Below are the code and all the weights of a small trained network. Each question names an input and a target symbol and asks about switching units off, where a switched-off unit gives its printed mean instead of its output.

import numpy as np


def w(rows, s, z=0):
    codes = np.array(rows[::2]) - 128.0
    scale = np.full(codes.shape[1], s)
    scale[-1] = z or s
    return codes * scale


def f(y):
    return np.maximum(y, 0)


def softmax(a):
    e = np.exp(a - a.max(-1, keepdims=True))
    return e / e.sum(-1, keepdims=True)


def log_softmax(a):
    a = a - a.max(-1, keepdims=True)
    return a - np.log(np.exp(a).sum(-1, keepdims=True))


def net(x, mask):
    ids = ['αβγδεζθλξπσψ'.index(c) for c in x.split()]
    T = len(ids)
    res = E[ids] + P[:T]
    u = 0
    for l in range(3):
        q, k, v = (res @ M[l].T for M in (Q, K, V))
        z = softmax(np.where(np.tri(T) > 0, q @ k.T / 3**0.5, -1e9)) @ v
        res = res + np.where(mask[u], z, O[l][:, -1]) @ O[l][:, :-1]
        u += 1
        y = f(res @ A[l][:, :-1].T + A[l][:, -1])
        res = res + np.where(mask[u : u + 8], y, B[l][:, -1]) @ B[l][:, :-1]
        u += 8
    return log_softmax(res[-1] @ U[:, :-1].T + U[:, -1])


Q, K, V, O, A, B = {}, {}, {}, {}, {}, {}
E = w([
[110,186,182,179],'α',
[181,149,84,122],'β',
[180,134,85,109],'γ',
[135,143,174,178],'δ',
[56,99,153,172],'ε',
[131,142,172,169],'ζ',
[53,53,82,144],'θ',
[109,177,79,59],'λ',
[115,123,8,166],'ξ',
[184,136,89,98],'π',
[179,69,145,165],'σ',
[97,64,183,116],'ψ',
],0.013)
P = w([
[139,112,88,187],'0',
[141,112,113,253],'1',
[103,138,140,178],'2',
[87,115,153,127],'3',
[107,90,151,152],'4',
[96,94,150,130],'5',
],0.0029)
Q[0] = w([
[110,177,218,127],'0.h1',
[2,6,219,227],'0.h1',
[169,42,196,92],'0.h1',
],0.0091)
K[0] = w([
[158,66,165,64],'0.h1',
[2,41,176,104],'0.h1',
[109,147,216,131],'0.h1',
],0.0095)
V[0] = w([
[39,3,133,74],'0.h1',
[249,49,39,116],'0.h1',
[199,101,92,123],'0.h1',
],0.0053)
O[0] = w([
[2,59,183,209,232],'0.h1',
[180,65,224,32,246],'0.h1',
[185,108,190,30,163],'0.h1',
],0.0048,0.0013)
A[0] = w([
[115,199,179,186,210],'0.n1',
[151,85,252,177,250],'0.n2',
[79,234,53,80,252],'0.n3',
[127,205,185,170,189],'0.n4',
[155,144,96,68,214],'0.n5',
[122,114,2,176,143],'0.n6',
[104,115,46,215,166],'0.n7',
[88,218,90,48,67],'0.n8',
],0.0066,0.0016)
B[0] = w([
[209,116,96,177,179],'0.n1',
[147,126,203,162,255],'0.n2',
[111,202,74,46,187],'0.n3',
[222,106,98,147,166],'0.n4',
[134,167,59,128,182],'0.n5',
[74,81,40,50,185],'0.n6',
[62,84,51,178,205],'0.n7',
[63,254,160,98,157],'0.n8',
],0.0058,0.0041)
Q[1] = w([
[23,113,197,186],'1.h1',
[1,119,107,105],'1.h1',
[215,146,136,119],'1.h1',
],0.0079)
K[1] = w([
[67,123,177,126],'1.h1',
[105,101,194,249],'1.h1',
[144,147,99,104],'1.h1',
],0.011)
V[1] = w([
[209,210,4,181],'1.h1',
[161,38,175,139],'1.h1',
[7,208,212,137],'1.h1',
],0.0037)
O[1] = w([
[185,77,79,114,171],'1.h1',
[52,115,136,91,184],'1.h1',
[147,150,198,254,2],'1.h1',
],0.0062,0.0012)
A[1] = w([
[96,215,135,99,81],'1.n1',
[75,133,82,101,68],'1.n2',
[63,130,78,105,124],'1.n3',
[110,59,166,103,255],'1.n4',
[254,165,230,172,122],'1.n5',
[75,59,185,178,185],'1.n6',
[81,159,78,102,63],'1.n7',
[205,102,90,63,212],'1.n8',
],0.0079,0.0026)
B[1] = w([
[78,178,174,138,160],'1.n1',
[56,68,181,100,180],'1.n2',
[49,76,142,105,198],'1.n3',
[141,236,159,107,206],'1.n4',
[123,1,230,58,202],'1.n5',
[114,234,175,181,254],'1.n6',
[77,102,181,94,180],'1.n7',
[145,176,36,132,232],'1.n8',
],0.0058,0.0061)
Q[2] = w([
[20,42,156,96],'2.h1',
[123,142,104,3],'2.h1',
[56,204,164,139],'2.h1',
],0.0062)
K[2] = w([
[56,2,137,132],'2.h1',
[213,45,129,143],'2.h1',
[92,120,240,155],'2.h1',
],0.0055)
V[2] = w([
[136,140,135,192],'2.h1',
[138,254,118,116],'2.h1',
[199,88,201,150],'2.h1',
],0.0095)
O[2] = w([
[145,151,113,165,122],'2.h1',
[119,254,95,50,137],'2.h1',
[223,126,168,154,1],'2.h1',
],0.0098,0.0043)
A[2] = w([
[44,92,50,102,70],'2.n1',
[202,16,53,110,253],'2.n2',
[205,203,255,88,126],'2.n3',
[57,137,59,112,53],'2.n4',
[71,225,103,62,63],'2.n5',
[19,92,230,148,49],'2.n6',
[148,198,86,224,208],'2.n7',
[144,29,214,5,167],'2.n8',
],0.0056,0.0065)
B[2] = w([
[216,121,201,124,248],'2.n1',
[209,92,26,162,255],'2.n2',
[188,145,167,2,218],'2.n3',
[190,103,165,162,217],'2.n4',
[102,38,160,181,227],'2.n5',
[217,146,193,134,246],'2.n6',
[128,193,39,154,216],'2.n7',
[70,37,71,64,222],'2.n8',
],0.0067,0.006)
U = w([
[155,174,32,121,250],'α',
[137,149,90,85,100],'β',
[127,128,129,100,70],'γ',
[176,111,132,166,14],'δ',
[55,149,82,206,227],'ε',
[164,115,132,163,48],'ζ',
[92,83,207,180,24],'θ',
[1,142,124,47,251],'λ',
[79,53,89,144,80],'ξ',
[132,127,143,90,94],'π',
[195,101,201,93,69],'σ',
[158,201,185,129,217],'ψ',
],0.008,0.0023)

Each question gives the input, a string of symbols that net reads in full, and the target symbol t.
The units are the heads (3 rows each of Q, K, V and O) and the neurons (one row each of A and B). Each row of codes is followed by its name. A weight is (code - 128) times the scale printed after its matrix; where a second scale follows, it is the last column's (O, A, B and U).
mask holds one flag per unit, layer by layer, with each layer's heads first. A switched-off unit (its flag False) gives its mean, the last column of its rows in O or B, instead of its output. The means were averaged over made-up inputs and are rounded, as every weight is.
A unit's drop is (log p(t) with every unit on - log p(t) with that unit switched off) / (log p(t) with every unit on - log p(t) with every unit switched off).
The circuit of an input: a set's keep is (log p(t) with only the set's units on - log p(t) with every unit switched off) / (log p(t) with every unit on - log p(t) with every unit switched off). Starting from the 12 units with the biggest drops (on a tie, the unit counted first), units are removed one at a time, each time the one whose removal leaves the highest keep (on an exact tie, the one counted first), for as long as the keep stays at least 0.8.
circuit, biggest first: the units of the circuit, biggest drop first
unit that matters most: the unit with the biggest drop
top k neurons: the k neurons with the biggest drops, biggest first
top k neurons in layer l: the k neurons of layer l with the biggest drops, biggest first
input δ λ ξ ξ δ, target ξ: top 4 neurons -> [1.n5; 1.n6; 2.n8; 1.n4]
input σ ε λ α ξ, target ξ: top 2 neurons -> [0.n6; 1.n6]
input θ γ δ, target θ: circuit, biggest first -> [2.h1; 0.h1; 1.n8]
input π σ σ π ζ, target σ: circuit, biggest first -> [2.h1; 1.n5; 0.n7; 0.h1]
input θ θ β α, target θ: top 3 neurons in layer 0 -> [0.n6; 0.n2; 0.n7]
input λ ψ δ, target λ: top 4 neurons -> [1.n5; 0.n3; 0.n1; 0.n4]
input δ ξ σ σ, target ξ: top 4 neurons -> [1.n5; 2.n8; 1.n6; 0.n6]
input γ ψ α ε ε, target ε: unit that matters most -> 0.h1
input σ π δ, target σ: circuit, biggest first -> [2.h1; 1.n5; 0.n7; 0.h1]
input λ δ λ α ζ, target λ: top 3 neurons -> [1.n5; 0.n3; 0.n8]
input σ ξ σ α δ γ, target α: top 2 neurons -> [1.n8; 2.n2]
input σ ξ ξ α, target ξ: top 3 neurons -> [1.n5; 1.n6; 2.n8]
input σ γ ψ λ δ, target λ: top 4 neurons in layer 2 -> [2.n1; 2.n2; 2.n4; 2.n8]
input θ θ ε, target ε: top 2 neurons -> [1.n6; 1.n5]
input ψ σ σ, target ψ: unit that matters most -> 1.n6
input θ ξ α, target θ: top 2 neurons -> [1.n5; 1.n8]
input σ σ λ ψ, target ψ: top 3 neurons in layer 1 -> [1.n6; 1.n4; 1.n8]
input λ σ σ α, target σ: top 2 neurons in layer 2 -> [2.n3; 2.n7]
input θ ξ δ, target θ: top 2 neurons in layer 0 -> [0.n2; 0.n6]
input λ σ σ λ, target σ: top 2 neurons in layer 2 -> [2.n3; 2.n7]
